[[-17   0  -6  36   2  -5   0]
 [-12 -22  -7  10 -14   3   1]
 [ 26  24   8  10   5 -22 -26]
 [-11 -22   0  52  16   0 -42]
 [ -6   4  -8 -21 -10  20  21]
 [ 49 -16  90  76  42   2 -50]
 [ 16  21   6   0  19  -1 -11]
 [  0   0   4  -3  18  -5  -8]
 [ -8 -10   1  30  -3   0 -24]
 [ -8  -4   0  -5  -9   0   4]]
->
[[-17  -6   2   0]
 [-12  -7 -14   1]
 [ 26   8   5 -26]
 [-11   0  16 -42]
 [ -6  -8 -10  21]
 [ 49  90  42 -50]
 [ 16   6  19 -11]
 [  0   4  18  -8]
 [ -8   1  -3 -24]
 [ -8   0  -9   4]]

[[ 6 24 22]
 [39 21  7]
 [10  3 17]
 [31 12 11]
 [93  4  6]
 [25 28  9]
 [ 4 13 22]
 [18  2 18]
 [23  6  6]
 [ 9 18  8]
 [12  7  2]]
->
[[ 6 22]
 [39  7]
 [10 17]
 [31 11]
 [93  6]
 [25  9]
 [ 4 22]
 [18 18]
 [23  6]
 [ 9  8]
 [12  2]]

[[ 15  13 -14  -6  37  22]
 [ 13 -12 -13 -13   5 -14]
 [-19  20  30  17 -43  -6]
 [ -7 -15  -9 -29  14   4]
 [ 25 -20 -50 -31  31  43]
 [  7  16  34  -7 -43 -59]
 [ -9  14   6  28 -14 -20]
 [-15  23  16   7  -7 -30]
 [  2  -1   7 -16 -32  12]
 [-29  48  21  24  20 -86]
 [-29  29  19  29  24 -32]]
->
[[ 15 -14  37]
 [ 13 -13   5]
 [-19  30 -43]
 [ -7  -9  14]
 [ 25 -50  31]
 [  7  34 -43]
 [ -9   6 -14]
 [-15  16  -7]
 [  2   7 -32]
 [-29  21  20]
 [-29  19  24]]

[[-26 -50  13]
 [-32 -67  43]
 [ 62 -38  23]
 [ 18  25  55]
 [ 46  45  44]]
->
[[-26  13]
 [-32  43]
 [ 62  23]
 [ 18  55]
 [ 46  44]]

[[-26 -30  19 -55  43 -26  11 -17 -12  23  66]
 [ -6   0   2 -10   6  -2   0  -3  -2  -1   9]
 [-15 -32  15 -17  20 -24  -1  -4  -8  17  29]
 [-25 -40  22 -49  42 -32  10 -15 -12  28  65]
 [-16  -9   8 -31  22 -10   3  -9  -7   6  33]]
->
[[-26  19  43  11 -12  66]
 [ -6   2   6   0  -2   9]
 [-15  15  20  -1  -8  29]
 [-25  22  42  10 -12  65]
 [-16   8  22   3  -7  33]]

[[-17   2  24  11 -48  12  29   3   2 -19  65  27]
 [-35  32 -19 -19   0  17 -31 -42 -49 -11   7  52]
 [  3 -58  51 -23 -24  -8  39  48  86  65 -13  -4]
 [ 92  13  16 -68  64  -7 -48 -68  28   1 -25  29]
 [  4  -1 -12  34 -11  21 -52  40  12  -3  39 -14]
 [ -8 -40  -6 -57 -29  18 -13 -14 -13  24  22  53]
 [ -4  -5  -1  -5 -65  74   2 -20 -33 -53  39 -43]]
->
[[-17  24 -48  29   2  65]
 [-35 -19   0 -31 -49   7]
 [  3  51 -24  39  86 -13]
 [ 92  16  64 -48  28 -25]
 [  4 -12 -11 -52  12  39]
 [ -8  -6 -29 -13 -13  22]
 [ -4  -1 -65   2 -33  39]]

[[60 33  5 40 60 24 56]
 [49 30  4 38 65 25 56]
 [46 23  7 40 53 25 52]
 [45 22  3 35 55 22 40]
 [44 25  6 66 54 29 66]
 [29 24  5 29 41 22 50]
 [49 24  5 24 42 33 35]
 [34 28  5 36 62 32 47]
 [43 29  5 39 54 26 38]]
->
[[60  5 60 56]
 [49  4 65 56]
 [46  7 53 52]
 [45  3 55 40]
 [44  6 54 66]
 [29  5 41 50]
 [49  5 42 35]
 [34  5 62 47]
 [43  5 54 38]]
